Below are the code and all the weights of a small trained network. Each question names an input and a target symbol and asks about switching units off, where a switched-off unit gives its printed mean instead of its output.

import numpy as np


def w(rows, s, z=0):
    codes = np.array(rows[::2]) - 128.0
    scale = np.full(codes.shape[1], s)
    scale[-1] = z or s
    return codes * scale


def norm(h):
    return h / np.sqrt((h * h).mean(-1, keepdims=True) + 1e-5)


def f(y):
    return np.maximum(y, 0)


def softmax(a):
    e = np.exp(a - a.max(-1, keepdims=True))
    return e / e.sum(-1, keepdims=True)


def log_softmax(a):
    a = a - a.max(-1, keepdims=True)
    return a - np.log(np.exp(a).sum(-1, keepdims=True))


def net(x, mask):
    ids = ['αβγδζηθξστψω'.index(c) for c in x.split()]
    T = len(ids)
    res = E[ids] + P[:T]
    u = 0
    for l in range(2):
        r = norm(res)
        for j in range(3):
            rows = slice(2 * j, 2 * j + 2)
            q, k, v = (r @ M[l][rows].T for M in (Q, K, V))
            z = softmax(np.where(np.tri(T) > 0, q @ k.T / 2**0.5, -1e9)) @ v
            o = O[l][rows]
            res = res + np.where(mask[u + j], z, o[:, -1]) @ o[:, :-1]
        u += 3
        y = f(norm(res) @ A[l][:, :-1].T + A[l][:, -1])
        res = res + np.where(mask[u : u + 4], y, B[l][:, -1]) @ B[l][:, :-1]
        u += 4
    return log_softmax(norm(res)[-1] @ U[:, :-1].T + U[:, -1])


Q, K, V, O, A, B = {}, {}, {}, {}, {}, {}
E = w([
[80,137,122],'α',
[136,160,133],'β',
[117,164,141],'γ',
[119,165,137],'δ',
[121,162,141],'ζ',
[253,125,160],'η',
[208,207,221],'θ',
[107,159,167],'ξ',
[200,209,119],'σ',
[121,85,127],'τ',
[132,162,135],'ψ',
[160,151,153],'ω',
],0.017)
P = w([
[57,199,253],'0',
[130,253,130],'1',
[103,164,157],'2',
[116,155,140],'3',
[126,144,130],'4',
[140,136,123],'5',
[149,132,114],'6',
[156,129,106],'7',
[166,125,103],'8',
[170,121,96],'9',
],0.0035)
Q[0] = w([
[142,187,179],'0.h0',
[13,84,1],'0.h0',
[109,189,148],'0.h1',
[192,179,228],'0.h1',
[87,253,178],'0.h2',
[185,179,100],'0.h2',
],0.006)
K[0] = w([
[85,211,173],'0.h0',
[86,102,104],'0.h0',
[119,198,146],'0.h1',
[141,194,99],'0.h1',
[147,199,97],'0.h2',
[255,122,98],'0.h2',
],0.009)
V[0] = w([
[166,1,117],'0.h0',
[172,139,175],'0.h0',
[137,127,70],'0.h1',
[102,138,114],'0.h1',
[139,203,83],'0.h2',
[121,127,43],'0.h2',
],0.0074)
O[0] = w([
[179,116,220,4],'0.h0',
[6,109,144,168],'0.h0',
[127,28,3,63],'0.h1',
[97,221,91,132],'0.h1',
[60,141,198,152],'0.h2',
[47,176,57,41],'0.h2',
],0.0042,0.0029)
A[0] = w([
[43,152,30,136],'0.n0',
[54,77,140,219],'0.n1',
[52,4,207,184],'0.n2',
[2,139,31,1],'0.n3',
],0.0057,0.0023)
B[0] = w([
[176,137,152,221],'0.n0',
[49,182,190,215],'0.n1',
[44,207,70,253],'0.n2',
[207,2,102,199],'0.n3',
],0.0063,0.0029)
Q[1] = w([
[171,164,83],'1.h0',
[136,135,89],'1.h0',
[222,103,68],'1.h1',
[90,2,84],'1.h1',
[123,28,57],'1.h2',
[205,105,84],'1.h2',
],0.0097)
K[1] = w([
[122,118,134],'1.h0',
[158,82,125],'1.h0',
[165,21,88],'1.h1',
[55,31,76],'1.h1',
[115,105,82],'1.h2',
[135,2,52],'1.h2',
],0.009)
V[1] = w([
[135,170,89],'1.h0',
[128,246,117],'1.h0',
[2,99,119],'1.h1',
[51,226,207],'1.h1',
[203,232,177],'1.h2',
[128,192,92],'1.h2',
],0.0056)
O[1] = w([
[154,134,153,134],'1.h0',
[138,165,208,198],'1.h0',
[252,78,194,143],'1.h1',
[126,114,1,253],'1.h1',
[208,109,69,206],'1.h2',
[161,105,76,157],'1.h2',
],0.0035,0.0063)
A[1] = w([
[97,93,213,4],'1.n0',
[34,225,158,136],'1.n1',
[124,255,72,135],'1.n2',
[219,202,222,61],'1.n3',
],0.0057,0.0033)
B[1] = w([
[42,196,229,136],'1.n0',
[17,98,64,210],'1.n1',
[65,3,171,255],'1.n2',
[109,99,52,168],'1.n3',
],0.0055)
U = w([
[137,149,141,63],'α',
[199,24,162,115],'β',
[136,149,137,65],'γ',
[150,68,41,123],'δ',
[140,153,138,65],'ζ',
[213,138,159,192],'η',
[171,213,176,254],'θ',
[16,129,122,164],'ξ',
[147,241,59,147],'σ',
[136,155,136,65],'τ',
[130,99,254,155],'ψ',
[134,150,145,70],'ω',
],0.015,0.0065)

Each question gives the input, a string of symbols that net reads in full, and the target symbol t.
The units are the heads (2 rows each of Q, K, V and O) and the neurons (one row each of A and B). Each row of codes is followed by its name. A weight is (code - 128) times the scale printed after its matrix; where a second scale follows, it is the last column's (O, A, B and U).
mask holds one flag per unit, layer by layer, with each layer's heads first. A switched-off unit (its flag False) gives its mean, the last column of its rows in O or B, instead of its output. The means were averaged over made-up inputs and are rounded, as every weight is.
A unit's drop is (log p(t) with every unit on - log p(t) with that unit switched off) / (log p(t) with every unit on - log p(t) with every unit switched off).
top k neurons: the k neurons with the biggest drops, biggest first
top k neurons in layer l: the k neurons of layer l with the biggest drops, biggest first
heads that matter: for each layer, one digit per head in row order, 1 if its drop is at least 0.15 and else 0, layers parted by /
drop when u is switched off: that unit's drop, to one decimal
input ψ α τ β η ζ α, target δ: heads that matter	101 / 010
input ω α τ α δ α ω α, target ψ: heads that matter	110 / 011
input ω β δ α α τ ω α τ δ, target δ: heads that matter	101 / 001
input τ ψ τ τ, target β: top neuron in layer 1	(1.n1)
input ζ τ ψ γ ω ξ ω, target δ: top 3 neurons	(0.n2; 1.n3; 0.n1)
input ζ α τ η τ σ ω, target ξ: heads that matter	000 / 010
input ω σ ξ ψ α α η α α, target ψ: heads that matter	100 / 011
input τ ω ψ α τ ξ ψ ω, target δ: heads that matter	000 / 001
input ψ τ γ β ω η ξ β, target δ: top 3 neurons in layer 0	(0.n2; 0.n1; 0.n0)
input ξ ξ α α ω α, target β: top 3 neurons	(0.n3; 0.n1; 0.n2)
input ω ψ ξ τ ω ω α ξ α, target δ: top 2 neurons	(0.n1; 0.n3)
input β τ η ζ ω, target ξ: heads that matter	100 / 010
input α τ ζ ξ τ ξ ξ τ, target β: top 2 neurons in layer 1	(1.n1; 1.n2)
input γ τ τ, target δ: top neuron in layer 1	(1.n2)
input ω δ α θ ψ ξ τ τ β ψ, target δ: top 3 neurons in layer 0	(0.n3; 0.n2; 0.n1)
input β τ τ, target δ: drop when 1.n1 is switched off	0.1
input τ τ τ τ, target ψ: drop when 0.n2 is switched off	0.0
input δ τ τ ξ τ β ζ β τ, target ψ: drop when 1.h1 is switched off	1.2
input ξ θ β β δ θ ζ ω ξ τ, target ξ: drop when 0.n3 is switched off	0.2
